Below are the code and all the weights of a small trained network. Each question names an input and a target symbol and asks about switching units off, where a switched-off unit gives its printed mean instead of its output.

import numpy as np


def w(rows, s, z=0):
    codes = np.array(rows[::2]) - 128.0
    scale = np.full(codes.shape[1], s)
    scale[-1] = z or s
    return codes * scale


def norm(h):
    return h / np.sqrt((h * h).mean(-1, keepdims=True) + 1e-5)


def f(y):
    return np.maximum(y, 0)


def softmax(a):
    e = np.exp(a - a.max(-1, keepdims=True))
    return e / e.sum(-1, keepdims=True)


def log_softmax(a):
    a = a - a.max(-1, keepdims=True)
    return a - np.log(np.exp(a).sum(-1, keepdims=True))


def net(x, mask):
    ids = ['αβγδεζηθλμξπστψω'.index(c) for c in x.split()]
    T = len(ids)
    res = E[ids] + P[:T]
    q, k, v = (norm(res) @ M[0].T for M in (Q, K, V))
    z = softmax(np.where(np.tri(T) > 0, q @ k.T / 2**0.5, -1e9)) @ v
    res = res + np.where(mask[0], z, O[0][:, -1]) @ O[0][:, :-1]
    y = f(norm(res) @ A[0][:, :-1].T + A[0][:, -1])
    res = res + np.where(mask[1:25], y, B[0][:, -1]) @ B[0][:, :-1]
    return log_softmax(norm(res)[-1] @ U[:, :-1].T + U[:, -1])


Q, K, V, O, A, B = {}, {}, {}, {}, {}, {}
E = w([
[88,105,128,143,51,163,110,161,97,72,174,26],'α',
[94,137,10,94,217,147,155,114,102,111,178,120],'β',
[110,126,96,95,199,142,113,127,129,29,168,44],'γ',
[104,189,143,123,95,163,91,135,179,63,188,92],'δ',
[110,164,183,140,165,134,112,112,56,80,178,17],'ε',
[106,124,218,90,228,172,124,122,83,94,148,98],'ζ',
[116,172,125,104,215,98,163,95,133,76,177,82],'η',
[143,147,86,92,81,79,127,120,156,40,173,96],'θ',
[78,101,116,148,167,55,177,169,92,76,92,56],'λ',
[164,114,175,50,165,167,132,71,70,147,231,126],'μ',
[71,185,173,113,169,71,130,135,198,58,97,209],'ξ',
[112,124,141,129,164,134,78,230,102,240,181,209],'π',
[119,15,129,78,146,4,131,135,88,138,182,213],'σ',
[87,212,149,175,68,68,178,18,112,141,149,142],'τ',
[101,91,120,115,106,230,148,76,180,170,66,108],'ψ',
[241,153,126,104,160,117,160,124,126,145,72,83],'ω',
],0.0043)
P = w([
[34,184,58,37,156,154,17,129,37,65,133,139],'0',
[142,101,95,254,183,139,48,108,133,92,166,116],'1',
[97,163,70,114,153,162,86,141,59,53,123,164],'2',
[121,116,120,184,172,74,33,102,177,159,130,58],'3',
[82,174,111,34,129,134,82,129,82,87,119,125],'4',
[146,92,132,239,155,139,130,123,178,106,167,108],'5',
[138,140,103,122,144,162,147,139,97,56,104,160],'6',
[121,121,147,139,139,86,110,123,206,183,139,51],'7',
[106,158,154,15,106,127,129,135,118,120,95,108],'8',
[147,92,154,191,125,139,211,143,202,135,171,111],'9',
[145,130,168,71,99,150,199,151,135,102,95,144],'10',
[128,111,173,119,111,88,184,152,219,199,141,60],'11',
[135,138,151,60,105,137,171,140,125,96,86,126],'12',
],0.0049)
Q[0] = w([
[176,66,183,254,183,81,170,134,243,143,197,26],'head 1',
[169,109,126,198,117,185,191,144,101,70,142,207],'head 1',
],0.0083)
K[0] = w([
[170,118,201,84,71,109,246,142,188,215,87,142],'head 1',
[66,150,152,50,133,67,2,99,136,177,110,58],'head 1',
],0.0069)
V[0] = w([
[176,130,122,127,159,113,125,255,120,135,126,118],'head 1',
[165,154,125,122,126,177,166,111,147,137,101,74],'head 1',
],0.0064)
O[0] = w([
[249,153,107,236,165,162,112,246,132,106,118,164,252],'head 1',
[135,91,70,244,186,119,1,2,109,50,112,113,81],'head 1',
],0.0036,0.00032)
A[0] = w([
[23,124,118,55,111,164,107,152,145,106,143,132,118],'neuron 1',
[175,107,106,180,169,164,95,138,178,187,135,121,89],'neuron 2',
[200,122,100,88,103,100,142,114,133,91,42,124,71],'neuron 3',
[152,126,147,171,113,136,163,241,145,253,175,153,2],'neuron 4',
[208,129,117,194,114,130,66,116,108,197,157,143,100],'neuron 5',
[85,169,134,153,134,142,155,105,171,115,210,117,68],'neuron 6',
[147,148,100,100,192,107,150,86,94,136,53,134,71],'neuron 7',
[93,67,112,163,77,176,121,148,150,122,186,26,46],'neuron 8',
[96,121,127,222,161,133,97,137,193,197,117,98,127],'neuron 9',
[74,58,114,192,134,97,118,13,167,174,190,106,32],'neuron 10',
[233,127,105,217,164,139,66,199,169,173,117,109,52],'neuron 11',
[130,84,94,101,6,206,81,148,93,148,55,118,87],'neuron 12',
[72,129,102,138,187,73,160,155,122,72,95,144,53],'neuron 13',
[151,134,119,125,169,93,110,108,114,124,156,172,115],'neuron 14',
[254,104,125,245,130,112,17,82,140,111,57,191,2],'neuron 15',
[117,100,114,194,128,88,54,60,143,161,200,114,106],'neuron 16',
[89,72,85,160,88,138,92,127,202,185,130,198,250],'neuron 17',
[130,159,133,152,140,98,177,147,68,116,204,131,162],'neuron 18',
[129,51,162,145,154,178,85,106,121,251,204,151,94],'neuron 19',
[82,75,142,84,134,105,169,104,71,165,69,142,103],'neuron 20',
[133,170,108,84,86,208,163,76,110,157,129,171,43],'neuron 21',
[142,46,94,221,131,135,33,11,137,161,97,155,125],'neuron 22',
[105,129,107,86,67,160,111,127,106,176,39,203,81],'neuron 23',
[189,61,84,174,171,88,131,115,159,170,164,84,84],'neuron 24',
],0.0051,0.0031)
B[0] = w([
[172,79,142,202,117,134,156,119,164,136,102,151,254],'neuron 1',
[101,118,171,140,94,128,158,119,77,99,161,137,195],'neuron 2',
[153,128,146,110,130,73,176,140,130,71,118,100,182],'neuron 3',
[178,140,85,154,131,152,3,170,202,117,86,107,165],'neuron 4',
[165,124,152,146,128,121,181,87,174,159,113,130,181],'neuron 5',
[145,151,147,114,135,97,134,171,125,183,127,103,181],'neuron 6',
[104,168,151,156,120,147,199,191,139,115,178,124,174],'neuron 7',
[81,173,102,61,177,113,129,101,99,146,122,176,189],'neuron 8',
[132,119,124,72,107,157,157,78,112,103,178,172,227],'neuron 9',
[110,121,116,117,60,176,126,206,108,123,40,123,213],'neuron 10',
[90,83,147,187,41,153,184,135,113,106,160,114,231],'neuron 11',
[110,106,175,169,158,70,212,129,144,103,185,142,155],'neuron 12',
[125,132,148,77,96,150,156,101,156,174,117,108,189],'neuron 13',
[135,107,146,107,141,125,140,143,140,155,135,118,157],'neuron 14',
[173,159,147,196,184,23,183,109,143,237,86,90,226],'neuron 15',
[178,133,124,147,144,172,192,170,80,107,93,164,230],'neuron 16',
[117,132,120,102,173,121,127,108,68,134,145,36,182],'neuron 17',
[121,108,142,116,106,87,71,92,142,157,117,115,211],'neuron 18',
[73,180,114,105,106,98,145,111,154,105,75,124,163],'neuron 19',
[196,154,116,165,108,157,134,160,95,149,144,125,182],'neuron 20',
[157,183,92,154,112,154,76,104,149,124,147,119,160],'neuron 21',
[212,62,106,136,178,138,68,70,232,93,141,95,237],'neuron 22',
[172,131,118,175,187,60,98,117,115,126,90,141,160],'neuron 23',
[104,158,153,165,173,128,84,121,122,115,153,206,223],'neuron 24',
],0.006,0.004)
U = w([
[158,97,92,81,42,56,103,98,144,48,140,147,93],'α',
[109,233,110,149,59,78,104,52,95,164,107,144,144],'β',
[180,37,118,65,125,80,121,149,70,182,165,185,140],'γ',
[155,140,17,111,120,201,178,140,139,180,181,143,101],'δ',
[201,144,143,69,109,182,88,63,82,145,189,147,122],'ε',
[97,139,210,128,126,116,65,100,44,97,127,46,111],'ζ',
[155,93,220,104,184,234,123,169,66,140,126,181,63],'η',
[155,233,105,117,190,108,154,182,52,68,134,141,173],'θ',
[30,83,180,163,87,91,164,149,69,111,231,183,178],'λ',
[95,183,156,102,149,130,151,114,156,131,14,255,53],'μ',
[73,184,155,44,206,74,145,75,195,203,189,87,138],'ξ',
[99,163,166,206,31,197,86,188,204,86,185,89,18],'π',
[121,117,97,116,179,71,43,215,194,170,105,92,248],'σ',
[67,116,109,147,58,128,176,165,88,201,16,50,226],'τ',
[136,52,82,55,174,203,110,101,171,51,59,58,88],'ψ',
[178,76,133,236,199,90,157,60,149,163,127,87,122],'ω',
],0.0055,0.0017)

Each question gives the input, a string of symbols that net reads in full, and the target symbol t.
The units are the heads (2 rows each of Q, K, V and O) and the neurons (one row each of A and B). Each row of codes is followed by its name. A weight is (code - 128) times the scale printed after its matrix; where a second scale follows, it is the last column's (O, A, B and U).
mask holds one flag per unit, heads first, then neurons. A switched-off unit (its flag False) gives its mean, the last column of its rows in O or B, instead of its output. The means were averaged over made-up inputs and are rounded, as every weight is.
A unit's drop is (log p(t) with every unit on - log p(t) with that unit switched off) / (log p(t) with every unit on - log p(t) with every unit switched off).
The circuit of an input: a set's keep is (log p(t) with only the set's units on - log p(t) with every unit switched off) / (log p(t) with every unit on - log p(t) with every unit switched off). Starting from the 12 units with the biggest drops (on a tie, the unit counted first), units are removed one at a time, each time the one whose removal leaves the highest keep (on an exact tie, the one counted first), for as long as the keep stays at least 0.8.
circuit, biggest first: the units of the circuit, biggest drop first
most important unit: the unit with the biggest drop
top k neurons: the k neurons with the biggest drops, biggest first
drop when u is switched off: that unit's drop, to one decimal
input β π λ ψ π ω ξ η λ θ γ τ π, target σ: circuit, biggest first : neuron 4
input θ λ η ω δ ε π, target σ: circuit, biggest first : neuron 4; neuron 16
input α ξ ζ π ε ω γ γ λ μ, target μ: top 2 neurons : neuron 19; neuron 10
input ψ σ ε α, target σ: circuit, biggest first : head 1; neuron 4; neuron 8
input λ ε π η ψ δ ω π λ γ, target π: circuit, biggest first : head 1; neuron 4; neuron 11; neuron 15
input δ η ω ψ ω θ η η β τ, target τ: circuit, biggest first : neuron 10; head 1
input π γ η η α σ μ ζ, target σ: circuit, biggest first : head 1; neuron 4; neuron 11
input λ η ω σ ε γ ξ λ δ η γ β α, target λ: circuit, biggest first : neuron 12; neuron 22
input λ ω λ α ω η η θ ω λ λ ζ, target λ: top 2 neurons : neuron 11; neuron 22
input τ η γ, target ψ: top 2 neurons : neuron 15; neuron 11
input ω λ ω ω ω λ ω ψ θ π, target ψ: top 4 neurons : neuron 22; neuron 10; neuron 17; neuron 19
input λ τ λ λ, target τ: circuit, biggest first : head 1; neuron 10
input λ λ π ε, target π: top 3 neurons : neuron 4; neuron 11; neuron 15
input ω τ π λ δ ξ ω ω α ξ λ ε ε, target ζ: top 2 neurons : neuron 22; neuron 15
input θ λ τ α ζ η, target η: most important unit : neuron 10
input η τ ω ω λ, target τ: top 4 neurons : neuron 22; neuron 9; neuron 1; neuron 13
input η π μ ψ γ ω δ ψ μ θ, target ψ: top 2 neurons : neuron 22; neuron 10
input σ η σ λ ω η ξ σ α δ π λ, target π: top 2 neurons : neuron 4; neuron 11
input ω δ τ ζ ε ω λ π λ β, target π: top 2 neurons : neuron 4; neuron 11
input μ ζ δ η, target η: top 3 neurons : neuron 16; neuron 10; neuron 15
input ω η ξ δ ξ ψ, target ψ: most important unit : neuron 22
input ω ψ β ξ ω θ ψ η, target ψ: top 2 neurons : neuron 10; neuron 22
input γ π θ ζ λ θ η, target ξ: drop when neuron 16 is switched off : 0.2
input μ θ λ λ δ ω λ θ τ μ, target τ: drop when head 1 is switched off : 0.7
input π π ω λ ζ λ δ π, target π: drop when neuron 7 is switched off : 0.0
input ψ ζ λ θ λ π ω, target θ: drop when neuron 15 is switched off : 0.1
input π ω δ μ ψ σ ξ ψ π α, target ψ: top 3 neurons : neuron 22; neuron 10; neuron 8
input α ζ θ α θ θ, target θ: top neuron : neuron 16
